Each row is followed by its class number.
[-167 -140  212  -60  222 -175  296  -97 -132  111 -191  366 -183  -26
  141 -261 -308  -33 -231 -461 -293   52 -100   -5   66  -62 -171 -525
 -103 -291  461   68  344   68 -193  278  118] -> 0
[ 109  -19  191 -222   70  341  -33   61 -259  265   74  359  -79  116
   36   30  -61  147 -338   15 -272 -311 -356  130  208  -70  -90 -414
   16 -243  572 -139  170   49 -188  -20    1] -> 3
[ 297  -77   72 -227    3  297 -153 -183 -264  324  -61  411 -460   71
  183  395 -287  200 -444   18  -85 -451 -135  125   78   59 -132 -540
 -185 -230  466   13   54  172 -325  -97  -65] -> 0
[  23   25  122 -129   58  394 -309 -155 -377  188  -87  363 -275   99
   16   69 -149  165 -284    9 -358 -305 -352  259  154  143 -149 -565
  105 -304  448  -56  189  210 -142  -39    7] -> 7
[-227 -148  191  -38  248 -291  274 -116   16   34 -149  646 -170    2
  499 -280   60  -80 -128 -146 -169  -95  -76  -24  208  114 -258 -615
 -131 -186  164  157  241  -77   -7  167   16] -> 0
[ 126  -26  216 -244  169  392  -88  -54 -335  359  143  409 -117  105
  116   17  -22  172 -384   93 -270 -313 -277   90  219   -8  -84 -462
   -1 -275  465  -97  247   64 -207  -37  -55] -> 4
[-174 -158  189  -45  224 -317  298 -102  110   92  -89  646  -81   -4
  517 -294  169  -48  -48  -91 -225  -65  -85 -142  204  141 -217 -670
 -141 -158  115  216  163 -109   81  206  -24] -> 1
[-191 -163  110  -39  412 -190  326 -292  -68   64 -191  757 -130  -33
  557 -138   69  -22 -137  -83 -279 -300 -192   -1  281  183 -365 -899
 -111 -235  385   85  342   68   31  173 -125] -> 6
[-258 -142  195  -58  217 -358  352 -130  123   34 -131  666 -110   -4
  584 -360  183  -86  -26 -108 -160  -39  -81 -149  205   81 -266 -645
 -184 -114   80  146  146 -156   75  169   20] -> 4
[-233 -147  103  -71  448 -142  283 -221 -102   67 -260  751 -196  -96
  395 -164  -97   -7 -275 -203 -225 -259 -167   35  270  145 -376 -811
  -71 -337  443   30  393  130  -14  244  -80] -> 8
[ 324  -66   80 -213   -4  329 -155 -225 -294  373  -93  417 -448   59
  202  386 -239  237 -318   49 -142 -503 -158  136   48   87 -176 -592
 -188 -181  481  -47   79  182 -290 -133  -95] -> 5
[ 138   -1  217 -210  177  319  -89 -123 -392  322   90  389 -167   76
   77  122  -94  128 -381   78 -315 -331 -295  154  310   66 -151 -411
   12 -300  483 -105  330   97 -220  -75    4] -> 1
[-145 -158  215  -39  243 -254  285 -184  -55   79 -170  452 -214   22
  291 -278 -195  -21 -119 -368 -306   86  -65  -76   37   21 -245 -655
 -151 -220  345  170  311   13 -160  280   19] -> 7
[ 144  -42  208 -206  171  371  -62 -105 -325  317   76  415  -83   75
  106  205  -52  143 -319  135 -242 -364 -305  174  233   62 -154 -436
  -18 -301  466 -120  250   89 -218  -97  -43] -> 4
[  26   31  123 -107  -13  391 -348 -206 -371  159 -111  357 -362  120
   11  104 -160  139 -259   29 -391 -336 -347  229  165  157 -172 -591
  117 -289  461  -13  203  215 -162  -35   22] -> 8
[-186 -159  102  -68  429 -233  384 -280  -30   65 -229  830 -160  -17
  576 -156  100  -51  -98  -87 -283 -275 -156   10  300  137 -334 -883
 -114 -217  374   60  372   47   45  177 -125] -> 0
[  60    9  127 -136   16  396 -327 -218 -458  209  -86  346 -387  133
   26  150 -103  148 -256   64 -366 -415 -362  235  227  120 -128 -523
  129 -283  484  -49  203  237 -120  -70  -17] -> 8
[-244 -163  202  -30  200 -350  351  -98  113   51 -125  634  -85   18
  541 -323  212  -70  -11 -122 -181  -60  -67 -181  194   52 -269 -618
 -135 -114   80  101  155 -117   71  199  -37] -> 4
[  14   26  101  -99   30  413 -383 -275 -458  229    0  386 -432  137
  105   59 -117  144 -286  120 -401 -386 -330  223  179  184 -120 -581
  138 -286  435   36  264  242  -80  -96   12] -> 2
[ 308  -65   73 -198  -50  321 -173 -172 -214  342  -67  389 -454  102
  211  368 -205  192 -346   48 -166 -479 -142  105   87  118 -115 -591
 -161 -190  450   55   31  154 -306  -89  -49] -> 1
[-154 -186  149  -27  410 -215  359 -273  -44   60 -171  799 -131  -33
  542 -189   92  -60  -77 -118 -272 -303 -158  -50  267  108 -355 -895
 -131 -209  314   65  331   31   90  214 -180] -> 8
[-202 -144  245  -42  252 -218  299 -143  -70   57 -182  459 -144  -40
  248 -217 -254  -28 -147 -439 -307   38 -106  -76   62   -7 -263 -643
 -117 -289  400   87  375   57 -161  304   46] -> 8
[ 176   -6  186 -211  193  358 -112 -103 -399  331   68  377 -115   58
   66  108  -99  159 -312   54 -303 -412 -313  183  267   53 -192 -530
   16 -319  538 -105  278  112 -205  -36  -44] -> 5
[-154 -128  202  -79  259 -171  232 -112 -160  150 -182  413 -199  -38
  220 -251 -287   24 -207 -391 -306  -96  -44   13   85   43 -300 -675
  -89 -344  468  166  388   15 -213  262  106] -> 6
[-213 -128   95  -26  445 -195  298 -231 -137   70 -266  689 -163  -93
  404 -129  -92  -29 -195 -185 -276 -261 -181   72  298  171 -392 -818
  -93 -317  441   32  420  115   20  219  -79] -> 5
[-177 -172  217  -55  188 -309  347 -117  135   54 -111  722 -143   60
  581 -305  149  -68  -44 -111 -186  -42 -112 -117  154   74 -232 -671
 -157  -97  121  169  167 -123   41  215  -50] -> 3
[-190 -151  235  -17  280 -205  271 -199 -141   77 -220  378 -115  -66
  216 -280 -297  -24 -142 -421 -318  -49  -97  -59   80   72 -300 -649
 -106 -327  414   97  414   70 -187  281   84] -> 1
[ 179  -18  221 -228   93  344  -92  -31 -327  320  123  333 -111  121
   98   66   24  191 -260  113 -318 -319 -335  142  182  -25 -107 -487
   -3 -206  508  -98  182   34 -214  -76  -92] -> 3
[-277 -141  180  -50  256 -297  271 -106   14   50 -194  677 -129  -15
  489 -241   66  -54 -126 -159 -149  -77  -80  -26  198  132 -300 -584
 -102 -192  144  100  283  -44   65  178  -38] -> 3
[-131 -118  198  -19  276 -212  200 -250 -170   77 -183  417 -222    5
  273 -195 -278  -28 -125 -404 -356  -31  -72  -18   81   83 -282 -675
  -86 -283  413  159  431   88 -166  272   42] -> 7
[-217 -176  146  -73  383 -225  326 -288  -15   70 -227  836 -202   -1
  592 -123  138  -30 -120  -86 -230 -271 -173  -32  277  125 -342 -851
 -113 -205  303   38  328   60   70  184 -152] -> 8
[ 126  -31  220 -234  109  400  -76  -16 -306  336  143  396  -94   89
   63   35   42  164 -271  151 -302 -318 -341  172  250   16  -96 -426
  -36 -263  505  -21  183  -28 -178 -112   16] -> 2
[-146 -148  216  -13  202 -209  208 -177  -99   70 -164  396 -170   43
  275 -313 -216   -9  -96 -360 -370   52  -93  -74   13   57 -253 -711
  -99 -234  376  158  350   74 -144  278    8] -> 1
[  53   25  149 -112   64  369 -313 -279 -484  223  -40  412 -369  128
  101  173 -104  134 -268  117 -369 -418 -362  224  257  166 -118 -598
  131 -293  401  -63  245  246  -92  -94  -35] -> 2
[   2    7  107 -116  -11  385 -332 -168 -370  151 -113  307 -326  166
   18   45 -167  128 -286   -6 -354 -271 -349  251  143  121 -127 -513
  131 -296  512    0  224  218 -179  -18   28] -> 0
[-158 -207  178    7  265 -347  320 -142   50   36  -99  693  -78    2
  636 -159  126 -115  -98  -95 -154 -206   -6  -91  240  196 -297 -761
 -142 -184   61  193  201  -24   68  169  -77] -> 7
[-207 -157  206  -41  318 -331  352 -171   41   37 -120  648 -115  -54
  572 -248  124  -69  -38  -99 -214 -178  -96  -87  276  182 -303 -692
 -167 -188  119  160  207 -101   47  168   -2] -> 1
[  77  -28  164 -193  158  407 -147  -25 -387  310   40  379 -164   39
  115   64  -82  211 -355   96 -262 -397 -292  206  141   72 -166 -485
    5 -325  541  -46  221  100 -269 -106  -10] -> 4
[-241 -109  211  -38  255 -196  256 -157 -131   72 -234  382 -174  -75
  140 -303 -309   -9 -159 -444 -342   58 -102  -22   20   38 -292 -584
  -76 -303  459   86  386   98 -230  271  120] -> 3
[  23    3  118 -111   -7  384 -255 -131 -318  152 -101  421 -258  149
   28   82 -152  150 -276   24 -350 -323 -379  188  162   96 -146 -568
   89 -293  455  -28  187  197 -148   -8  -13] -> 1
[-175 -149  260   -7  165 -247  307 -114  -32   46 -164  418 -112   15
  200 -340 -206  -43 -106 -432 -300   86 -108 -111   22  -70 -210 -572
 -132 -198  342   60  308   11 -174  303   39] -> 0
[ 112   23  201 -180   96  371 -205  -94 -375  307  101  357 -216   98
   33   69  -99  189 -357   78 -348 -292 -315  167  181   53 -138 -471
   67 -282  503  -70  253   90 -221  -79   -5] -> 2
[ 145   31  188 -230  186  399 -169  -99 -429  319  129  289 -200   56
   34   24 -173  181 -350  101 -385 -321 -320  176  202   38 -158 -472
  -21 -331  539  -42  267   70 -245  -64   45] -> 5
[  27   34  119 -147   -7  387 -293 -141 -403  207 -104  383 -353   93
  -86   46 -158  170 -292   -4 -346 -296 -348  250  203   88 -153 -505
  129 -295  516  -73  180  200 -133  -50   11] -> 2
[-285 -149  215  -17  222 -299  291  -74   97   60 -184  725  -86  -34
  470 -353  151  -85  -74 -146 -118  -46  -89  -74  168   94 -254 -547
 -155 -115   84   46  238  -76   86  181  -30] -> 8
[-183 -176   88  -81  455 -184  353 -209  -34   81 -216  824 -123   -1
  598 -170   81  -36 -147  -77 -252 -313 -166   37  273  154 -334 -857
 -136 -247  403  104  354   61   63  190 -136] -> 1
[   7   28  142 -119   49  360 -296 -191 -423  183  -81  377 -341  127
    8   29 -155  155 -305   37 -408 -292 -354  219  190  132 -167 -525
  135 -296  464  -49  238  231 -153  -22    2] -> 5
[-195 -140  219  -53  171 -210  306 -122   -7   36 -219  411 -129   22
  224 -376 -250  -33 -159 -452 -320  180  -92  -84  -15  -38 -192 -647
 -112 -207  425   80  321   53 -221  311   58] -> 0
[ 163  -25  210 -165   57  291  -71  -39 -319  286  134  439 -182  106
  142   25   59  190 -242  159 -301 -306 -329  112  167  -38  -94 -501
   -7 -165  417 -106  161   48 -207 -134  -44] -> 0
[  57  -25  149 -124   33  319 -240 -187 -399  154  -70  473 -333  137
   81  118 -157  137 -328   31 -340 -336 -334  206  227  130 -150 -554
  124 -309  471  -33  243  234 -140  -30  -26] -> 0
[-170 -105  197  -60  251 -201  248 -167 -115   95 -212  412 -203  -19
  152 -256 -254   -3 -170 -391 -367  120 -102  -39   63  -13 -254 -668
 -112 -280  431   96  352   60 -193  263   70] -> 7
[-184 -160   74  -89  404 -185  338 -249  -15  110 -223  790 -181  -22
  563 -133   74  -28  -86  -94 -219 -271 -175   48  265  147 -348 -866
 -131 -247  425  118  334   23   63  173 -103] -> 2
[-216  -96  180  -49  183 -201  254 -133  -13   39 -209  446 -167   10
  184 -340 -300  -13 -170 -443 -344  198  -92  -84  -17   -2 -253 -584
 -105 -252  397  149  339   53 -219  304  163] -> 7
[-191 -151  107  -49  453 -195  266 -297 -105   51 -243  806 -209  -87
  526  -88  -25  -31 -150 -138 -222 -368 -154   31  297  216 -379 -885
 -101 -303  401  100  405  111   34  205 -123] -> 8
[-140 -127   85  -53  441 -207  272 -252 -145  127 -218  757 -265  -41
  469  -66  -56  -24 -163  -96 -286 -345 -160   85  317  196 -382 -834
 -121 -310  418  137  390   71   14  184  -67] -> 5
[-194 -186  129    3  397 -219  319 -259  -58   57 -184  772 -155  -21
  550 -163   53  -39 -117  -73 -264 -283 -214  -14  284  194 -349 -866
 -108 -251  322   86  355   74   86  194 -139] -> 1
[-210 -154  147  -66  446 -211  316 -260 -116   75 -242  753 -213  -23
  535  -34  -56  -56 -208 -101 -334 -319 -126  109  302  239 -395 -857
  -92 -351  434  121  415   71  -47  162  -52] -> 4
[-188 -132  218  -24  244 -263  314 -198  -48   51 -217  496 -138    9
  265 -267 -206  -50  -77 -408 -317   71  -76  -78   68   -4 -304 -695
 -122 -242  332   91  389   32 -159  286   46] -> 7
[-187 -147  161  -39  313 -271  239 -120    4  102 -146  623 -148  -39
  480 -264   32  -74 -121 -157 -181 -150  -49  -66  198  167 -294 -641
 -115 -230  194  165  254  -29   27  231   -9] -> 8
[ 150  -44  224 -215   91  392  -77  -36 -318  283  136  296  -98  200
  157   49  106  129 -222  102 -298 -234 -381   73  180 -128    6 -442
  -39 -158  499 -136  110   54 -152  -62 -136] -> 4
[ 336  -59   62 -227   39  350 -156 -202 -280  385  -35  425 -409   16
  202  388 -258  229 -365   56 -150 -475 -151  126   83  122 -167 -567
 -167 -236  492  -13   90  186 -247 -109  -57] -> 5
[ 290  -70   87 -180   21  336 -179 -166 -239  339 -102  406 -362   41
  174  393 -250  177 -375    5 -128 -471 -169  148   75  133 -128 -574
 -190 -234  496   -5   70  175 -295  -80  -70] -> 7
[-170 -157  186  -29  238 -277  268 -180   46   69 -113  710 -171  -28
  605 -226  118  -63  -69  -69 -166 -166 -106  -93  182  131 -261 -646
 -152 -162  152  149  185  -68   74  144   26] -> 6
[-238 -138  147  -69  254 -254  292 -127   78   57 -243  714 -189  -41
  476 -171  -37  -69 -188 -228 -174 -120  -70   -1  188  145 -302 -660
 -132 -226  290  120  291    7  -29  214   29] -> 8
[ 194  -64  216 -237   91  324  -97  -58 -332  344  151  451 -142  144
  200   20  119  170 -294  193 -270 -375 -320  119  280   -3  -68 -540
  -17 -212  460  -45  193   12 -125  -96  -93] -> 0
[ 183   -9  200 -173  151  366 -126 -108 -411  326  108  385 -143   90
  128  153   22  147 -248  108 -361 -456 -343  154  305   41 -146 -545
    7 -270  469 -113  234   77 -148  -98  -38] -> 7
[ 141  -25  201 -189  130  361 -100  -17 -359  300  105  409 -223   96
  139  188  -37  170 -367  112 -256 -462 -311  183  276   21 -146 -513
   -1 -291  487  -94  179   49 -212 -114   -6] -> 4
[-162 -209  115  -61  378 -224  391 -243   35   83 -167  843 -113    8
  627 -241  145  -31  -57  -61 -206 -245 -185  -90  247   83 -301 -848
 -170 -185  293  103  313   -1  151  209 -141] -> 1
[-211 -138  191  -83  287 -287  299 -125   30   65 -174  682 -205  -42
  496 -217    5  -21 -175 -168 -176 -103  -59  -11  214  164 -305 -670
 -130 -234  183  156  237  -73  -58  175   38] -> 7
[-214  -88  160  -34  302 -210  190 -233 -162   90 -258  419 -270  -47
  186 -152 -364  -26 -197 -444 -345   19  -67   -7   67   91 -371 -617
  -71 -340  452   99  459  138 -212  278   94] -> 8
[-190 -167  261  -15  208 -250  328  -48  -84   78 -191  378  -94  -27
  147 -355 -268  -23 -127 -466 -292  109 -100  -86   19  -75 -194 -599
 -115 -279  366   64  318    9 -160  326   56] -> 0
[-211 -145  208    0  215 -333  295 -126   61   31 -143  610  -89  -37
  491 -308  122  -66  -40 -116 -201  -67  -64  -98  201  170 -294 -658
 -107 -138   47  111  165  -70   53  184  -31] -> 5
[ 108   -5  103 -165   52  395 -330 -264 -465  261  -27  331 -351  161
   73  167  -67  155 -196   88 -356 -450 -369  264  256  145 -155 -548
   98 -301  484   32  226  193  -59  -94  -33] -> 1
